Below is a small trained network, with its code and all its weights. Each question gives an input and a target symbol and asks what happens when units are switched off, that is, made to give their printed mean instead of their output.

import numpy as np


def w(rows, s, z=0):
    codes = np.array(rows[::2]) - 128.0
    scale = np.full(codes.shape[1], s)
    scale[-1] = z or s
    return codes * scale


def norm(h):
    return h / np.sqrt((h * h).mean(-1, keepdims=True) + 1e-5)


def f(y):
    return np.maximum(y, 0)


def softmax(a):
    e = np.exp(a - a.max(-1, keepdims=True))
    return e / e.sum(-1, keepdims=True)


def log_softmax(a):
    a = a - a.max(-1, keepdims=True)
    return a - np.log(np.exp(a).sum(-1, keepdims=True))


def net(x, mask):
    ids = ['αβγδεζηξπφψ'.index(c) for c in x.split()]
    T = len(ids)
    res = E[ids] + P[:T]
    r = norm(res)
    for j in range(2):
        rows = slice(4 * j, 4 * j + 4)
        q, k, v = (r @ M[0][rows].T for M in (Q, K, V))
        z = softmax(np.where(np.tri(T) > 0, q @ k.T / 4**0.5, -1e9)) @ v
        o = O[0][rows]
        res = res + np.where(mask[j], z, o[:, -1]) @ o[:, :-1]
    y = f(norm(res) @ A[0][:, :-1].T + A[0][:, -1])
    res = res + np.where(mask[2:18], y, B[0][:, -1]) @ B[0][:, :-1]
    return log_softmax(norm(res)[-1] @ U[:, :-1].T + U[:, -1])


Q, K, V, O, A, B = {}, {}, {}, {}, {}, {}
E = w([
[165,167,194,117],'α',
[169,166,196,112],'β',
[166,174,199,114],'γ',
[64,97,126,177],'δ',
[114,70,123,186],'ε',
[146,135,149,123],'ζ',
[137,118,131,127],'η',
[135,139,143,126],'ξ',
[1,118,128,70],'π',
[90,159,71,95],'φ',
[144,138,68,147],'ψ',
],0.0059)
P = w([
[96,86,71,132],'0',
[165,210,254,120],'1',
[127,68,98,89],'2',
[152,207,212,124],'3',
[139,83,126,81],'4',
[142,197,188,123],'5',
[148,98,149,87],'6',
[133,188,166,122],'7',
[157,106,164,85],'8',
[134,181,158,119],'9',
[154,101,171,85],'10',
[120,182,151,125],'11',
],0.0049)
Q[0] = w([
[131,227,137,236],'head 0',
[153,94,147,152],'head 0',
[161,29,131,21],'head 0',
[69,92,85,66],'head 0',
[127,140,184,237],'head 1',
[111,212,102,133],'head 1',
[158,254,115,89],'head 1',
[92,200,86,181],'head 1',
],0.0097)
K[0] = w([
[92,25,219,237],'head 0',
[96,139,110,122],'head 0',
[127,215,56,25],'head 0',
[207,165,89,109],'head 0',
[66,109,220,138],'head 1',
[39,197,118,68],'head 1',
[72,169,120,2],'head 1',
[17,191,116,133],'head 1',
],0.0082)
V[0] = w([
[15,61,213,184],'head 0',
[31,220,107,100],'head 0',
[80,102,201,109],'head 0',
[33,164,123,14],'head 0',
[80,6,171,116],'head 1',
[98,71,210,215],'head 1',
[32,119,151,2],'head 1',
[111,209,20,72],'head 1',
],0.0053)
O[0] = w([
[83,222,45,145,207],'head 0',
[79,44,114,162,125],'head 0',
[89,191,116,148,202],'head 0',
[1,37,128,110,172],'head 0',
[129,79,110,12,192],'head 1',
[124,148,63,67,142],'head 1',
[72,117,245,59,252],'head 1',
[164,135,216,187,70],'head 1',
],0.0063,0.0025)
A[0] = w([
[126,123,127,128,108],'neuron 0',
[206,68,178,78,182],'neuron 1',
[42,81,35,144,27],'neuron 2',
[157,202,168,156,66],'neuron 3',
[35,121,147,91,159],'neuron 4',
[108,241,98,89,166],'neuron 5',
[247,24,115,190,142],'neuron 6',
[200,176,136,185,52],'neuron 7',
[224,176,52,203,65],'neuron 8',
[193,58,166,88,167],'neuron 9',
[205,112,26,202,128],'neuron 10',
[178,149,2,49,114],'neuron 11',
[127,102,75,56,129],'neuron 12',
[58,133,192,207,4],'neuron 13',
[236,35,61,172,94],'neuron 14',
[125,110,23,142,25],'neuron 15',
],0.0061,0.0041)
B[0] = w([
[134,126,130,132,128],'neuron 0',
[150,88,32,151,215],'neuron 1',
[232,198,191,124,153],'neuron 2',
[128,18,107,80,172],'neuron 3',
[131,178,67,110,250],'neuron 4',
[114,64,86,188,255],'neuron 5',
[138,101,34,253,150],'neuron 6',
[110,70,82,56,144],'neuron 7',
[148,203,149,21,149],'neuron 8',
[132,117,43,173,201],'neuron 9',
[110,23,144,48,144],'neuron 10',
[138,132,255,192,189],'neuron 11',
[197,139,203,83,192],'neuron 12',
[191,176,201,157,142],'neuron 13',
[123,60,95,248,144],'neuron 14',
[208,123,183,93,138],'neuron 15',
],0.0057,0.0046)
U = w([
[201,101,153,101,64],'α',
[148,114,106,153,60],'β',
[49,12,153,130,89],'γ',
[129,57,75,235,164],'δ',
[202,246,96,92,108],'ε',
[153,101,84,64,99],'ζ',
[172,108,118,106,77],'η',
[51,186,52,204,143],'ξ',
[190,90,138,91,102],'π',
[141,139,227,199,253],'φ',
[41,143,159,37,198],'ψ',
],0.011,0.0033)

Each question gives the input, a string of symbols that net reads in full, and the target symbol t.
The units are the heads (4 rows each of Q, K, V and O) and the neurons (one row each of A and B). Each row of codes is followed by its name. A weight is (code - 128) times the scale printed after its matrix; where a second scale follows, it is the last column's (O, A, B and U).
mask holds one flag per unit, heads first, then neurons. A switched-off unit (its flag False) gives its mean, the last column of its rows in O or B, instead of its output. The means were averaged over made-up inputs and are rounded, as every weight is.
A unit's drop is (log p(t) with every unit on - log p(t) with that unit switched off) / (log p(t) with every unit on - log p(t) with every unit switched off).
The circuit of an input: a set's keep is (log p(t) with only the set's units on - log p(t) with every unit switched off) / (log p(t) with every unit on - log p(t) with every unit switched off). Starting from the 12 units with the biggest drops (on a tie, the unit counted first), units are removed one at a time, each time the one whose removal leaves the highest keep (on an exact tie, the one counted first), for as long as the keep stays at least 0.8.
circuit, biggest first: the units of the circuit, biggest drop first
unit that matters most: the unit with the biggest drop
top k neurons: the k neurons with the biggest drops, biggest first
heads that matter: for each layer, one digit per head in row order, 1 if its drop is at least 0.15 and else 0, layers parted by /
drop of u: that unit's drop, to one decimal
input ξ ψ α, target δ: heads that matter	11
input ε α δ β α α α ξ ζ π ξ β, target ψ: unit that matters most	head 1
input ξ ζ π β, target ψ: circuit, biggest first	(head 0; neuron 11)
input δ α ξ γ, target ξ: heads that matter	11
input γ δ η α α ζ ξ π φ η β, target γ: heads that matter	10
input δ ψ α α α ε δ ξ, target ξ: heads that matter	00
input ψ ζ β η, target δ: heads that matter	00
input ξ η β β η ξ ζ ξ ψ η ξ, target δ: circuit, biggest first	(head 0; head 1; neuron 6; neuron 9)
input α δ β α φ ζ π φ ψ α δ α, target ξ: heads that matter	10
input β α α δ β ψ π η δ ψ α β, target ξ: heads that matter	10
input ξ ε α α ε φ α φ ε α ε η, target ε: heads that matter	10
input β ψ π ξ, target ψ: heads that matter	00
input ε ψ η δ α α, target ξ: circuit, biggest first	(neuron 5; neuron 12; neuron 2)
input α ψ ξ, target δ: circuit, biggest first	(head 0; neuron 6; neuron 9)
input ξ ζ β γ β δ η ψ ξ π β ξ, target ψ: heads that matter	01
input α β ζ γ α β ξ ε ε η, target ε: top neuron	(neuron 8)
input α η δ β ξ η, target ξ: heads that matter	00
input ξ ζ η α β β α φ α η, target φ: heads that matter	01
input ζ φ η β ξ α ψ ξ η, target δ: heads that matter	11
input ζ η η δ ξ α α φ β ξ ξ α, target φ: circuit, biggest first	(head 1)
input ε π ε, target ψ: heads that matter	10
input β η ξ ξ, target γ: top 2 neurons	(neuron 3; neuron 5)
input α π η ψ, target ψ: drop of head 1	0.6
input η ε ψ ξ β, target δ: drop of neuron 9	0.1
input α φ β ψ, target φ: drop of head 1	1.1
input γ β η α π ζ, target ψ: drop of head 1	0.2
input α ξ ε δ α γ ξ γ, target ξ: unit that matters most	neuron 5
